Here is a tiny trained network, its code and every weight. The questions are about switching its units off for an input and a class, where a switched-off unit gives its printed mean instead of its output.

import numpy as np


def w(rows, s, z=0):
    codes = np.array(rows[::2]) - 128.0
    scale = np.full(codes.shape[1], s)
    scale[-1] = z or s
    return codes * scale


def f(y):
    return np.maximum(y, 0)


def log_softmax(a):
    a = a - a.max(-1, keepdims=True)
    return a - np.log(np.exp(a).sum(-1, keepdims=True))


def net(x, mask):
    res = np.array(x, float).reshape(1, 6) / 4 @ E
    y = f(res @ A[0][:, :-1].T + A[0][:, -1])
    res = res + np.where(mask, y, B[0][:, -1]) @ B[0][:, :-1]
    return log_softmax(res[-1] @ U[:, :-1].T + U[:, -1])


A, B = {}, {}
E = w([
[156,85,131,139,131,135,118,2,155,117,66],'x0',
[116,115,131,124,118,123,125,137,131,123,123],'x1',
[164,77,127,179,129,122,90,166,231,197,154],'x2',
[91,198,105,111,124,136,115,133,188,174,57],'x3',
[59,123,89,142,130,173,76,89,124,131,176],'x4',
[167,152,91,111,124,135,87,147,192,17,136],'x5',
],0.0097)
A[0] = w([
[111,116,143,154,107,172,144,120,116,147,102,69],'n0',
[123,109,134,124,148,162,133,152,124,121,120,89],'n1',
[98,91,170,88,150,140,135,121,121,177,119,63],'n2',
[188,156,87,86,132,150,83,159,188,24,133,17],'n3',
[118,156,155,141,160,123,175,102,102,219,147,68],'n4',
[107,158,114,105,121,139,150,193,111,143,180,70],'n5',
[137,92,123,179,141,97,107,142,155,139,128,41],'n6',
[127,59,123,125,102,123,123,41,155,119,65,21],'n7',
[149,91,108,201,116,127,105,165,158,158,118,40],'n8',
[128,213,128,125,145,165,133,131,177,175,88,56],'n9',
[146,139,107,101,119,166,124,176,104,149,146,58],'n10',
[184,112,142,177,134,123,135,26,138,118,69,46],'n11',
[89,203,147,129,126,125,78,126,160,158,70,52],'n12',
[102,197,117,55,155,139,158,92,54,61,99,21],'n13',
[126,124,86,153,83,117,163,105,89,185,125,49],'n14',
[190,145,186,99,148,76,184,166,137,134,75,51],'n15',
[104,168,145,114,125,89,116,254,133,135,178,78],'n16',
[127,166,118,133,115,121,96,187,92,146,152,33],'n17',
[85,157,132,59,154,146,108,164,139,183,74,96],'n18',
[145,96,103,215,181,144,140,146,189,162,153,5],'n19',
[240,140,182,99,132,49,190,167,144,121,46,78],'n20',
[147,35,194,160,112,113,128,136,72,69,202,48],'n21',
[188,73,152,199,133,122,72,158,232,198,153,64],'n22',
[74,85,207,176,125,115,125,144,91,221,114,73],'n23',
[110,160,87,151,138,120,152,138,121,110,169,53],'n24',
[105,169,164,111,143,146,151,103,55,83,95,50],'n25',
[27,131,88,146,144,189,33,81,134,132,178,38],'n26',
[181,92,150,149,177,122,137,105,88,110,216,59],'n27',
[94,94,162,132,148,127,186,119,56,216,80,90],'n28',
[90,172,126,170,107,114,189,216,103,124,168,81],'n29',
[59,219,110,100,110,106,126,123,186,159,46,73],'n30',
],0.0099,0.016)
B[0] = w([
[150,121,121,105,129,110,111,123,126,107,151,131],'n0',
[141,125,134,124,141,123,123,88,105,146,160,128],'n1',
[146,163,126,114,125,120,108,114,133,72,138,139],'n2',
[191,237,70,171,112,45,52,83,230,34,169,177],'n3',
[140,176,126,144,138,100,102,105,189,56,109,173],'n4',
[145,109,163,85,151,180,79,67,132,146,79,166],'n5',
[109,147,136,110,105,102,158,134,97,137,129,135],'n6',
[167,138,214,71,219,188,65,83,91,181,54,163],'n7',
[91,139,140,91,102,132,184,110,80,116,157,150],'n8',
[187,71,74,125,148,123,200,140,101,111,128,164],'n9',
[117,144,165,103,136,164,118,92,144,129,113,133],'n10',
[166,120,186,79,221,180,62,88,138,191,82,186],'n11',
[208,85,91,126,108,111,167,102,89,139,140,159],'n12',
[52,174,189,36,41,63,158,177,134,198,160,189],'n13',
[137,141,114,110,115,99,88,105,171,83,160,136],'n14',
[51,105,74,174,119,189,85,112,73,137,185,168],'n15',
[149,127,179,95,187,156,99,36,111,167,66,215],'n16',
[142,117,190,81,162,158,78,87,125,161,110,137],'n17',
[166,53,96,146,140,116,158,149,129,107,126,185],'n18',
[83,165,154,70,70,65,157,140,58,121,151,145],'n19',
[39,122,102,216,94,223,67,144,72,166,216,224],'n20',
[208,50,5,134,143,98,207,149,99,158,115,187],'n21',
[50,177,165,2,57,64,192,149,83,155,114,254],'n22',
[166,184,106,149,106,117,92,136,173,40,158,200],'n23',
[113,128,127,98,126,144,110,80,133,139,115,132],'n24',
[78,123,162,62,75,81,171,138,133,172,133,172],'n25',
[72,134,122,223,116,210,98,155,48,163,210,182],'n26',
[189,93,58,148,123,139,192,137,135,156,100,167],'n27',
[159,210,83,137,106,84,63,147,202,63,137,217],'n28',
[142,126,173,108,176,156,81,73,158,156,72,192],'n29',
[216,24,75,141,150,93,205,154,90,139,145,207],'n30',
],0.0084)
U = w([
[52,156,214,29,39,64,204,174,87,180,133,101],'0',
[170,110,232,100,227,183,75,92,120,187,70,106],'1',
[175,205,113,189,104,68,75,149,197,51,153,85],'2',
[215,18,70,166,142,108,254,173,87,163,123,97],'3',
[93,109,197,169,135,145,153,170,122,124,118,250],'4',
[20,117,136,249,95,226,90,159,67,194,200,105],'5',
],0.0068,0.022)

Each question gives the input, the list of numbers given to net, and the class t.
The units are the neurons (one row each of A and B). Each row of codes is followed by its name. A weight is (code - 128) times the scale printed after its matrix; where a second scale follows, it is the last column's (A, B and U).
mask holds one flag per neuron, in row order. A switched-off neuron (its flag False) gives its mean, the last column of its row in B, instead of its output. The means were averaged over made-up inputs and are rounded, as every weight is.
A unit's drop is (log p(t) with every unit on - log p(t) with that unit switched off) / (log p(t) with every unit on - log p(t) with every unit switched off).
The circuit of an input: a set's keep is (log p(t) with only the set's units on - log p(t) with every unit switched off) / (log p(t) with every unit on - log p(t) with every unit switched off). Starting from the 12 units with the biggest drops (on a tie, the unit counted first), units are removed one at a time, each time the one whose removal leaves the highest keep (on an exact tie, the one counted first), for as long as the keep stays at least 0.8.
units of the circuit, in order: the units of the circuit, biggest drop first
most important unit: the unit with the biggest drop
top k neurons: the k neurons with the biggest drops, biggest first
drop of u: that unit's drop, to one decimal
input [-8,1,-6,-6,4,-6], class 1: units of the circuit, in order => n29, n5
input [-6,2,-6,-8,-5,4], class 3: most important unit => n21
input [-7,-6,-2,-3,-8,-2], class 5: top 2 neurons => n20, n15
input [3,2,-6,6,3,3], class 0: top 2 neurons => n13, n21
input [2,5,-4,-2,-6,3], class 5: units of the circuit, in order => n20, n15
input [7,-5,-1,0,8,0], class 5: top 4 neurons => n26, n16, n29, n5
input [-6,-6,-4,-1,-3,-1], class 1: units of the circuit, in order => n29, n16
input [-8,2,-6,-1,-3,-2], class 1: units of the circuit, in order => n29, n16
input [4,0,-3,-6,3,6], class 2: top 2 neurons => n3, n30
input [5,2,-7,-3,0,-2], class 0: top 2 neurons => n13, n25
input [5,3,-7,-5,-2,0], class 0: top 2 neurons => n13, n25
input [-4,-4,3,-5,5,-2], class 3: top 3 neurons => n21, n20, n27
input [8,-2,-6,-6,6,8], class 1: top 3 neurons => n11, n7, n28
input [3,4,-8,-1,7,4], class 0: units of the circuit, in order => n13
input [-4,1,-3,-1,-3,3], class 1: top 3 neurons => n16, n22, n29
input [1,7,-6,-5,-1,-7], class 2: top 2 neurons => n28, n22
input [1,-2,-6,-2,0,7], class 2: top 2 neurons => n3, n22
input [6,4,-8,-6,-7,-4], class 0: top 2 neurons => n13, n25
input [7,-5,-6,0,-1,6], class 1: top 3 neurons => n11, n22, n7
input [8,-4,1,-8,1,-7], class 1: most important unit => n11
input [3,1,-5,-7,3,-7], class 2: units of the circuit, in order => n28, n23
input [-7,-4,-3,-1,-1,6], class 1: units of the circuit, in order => n16, n29
input [3,1,-8,4,-3,4], class 0: drop of n13 => 0.6
input [-1,-3,-1,7,6,2], class 3: drop of n6 => 0.0
input [-2,-6,8,0,-8,-8], class 0: drop of n19 => 0.3
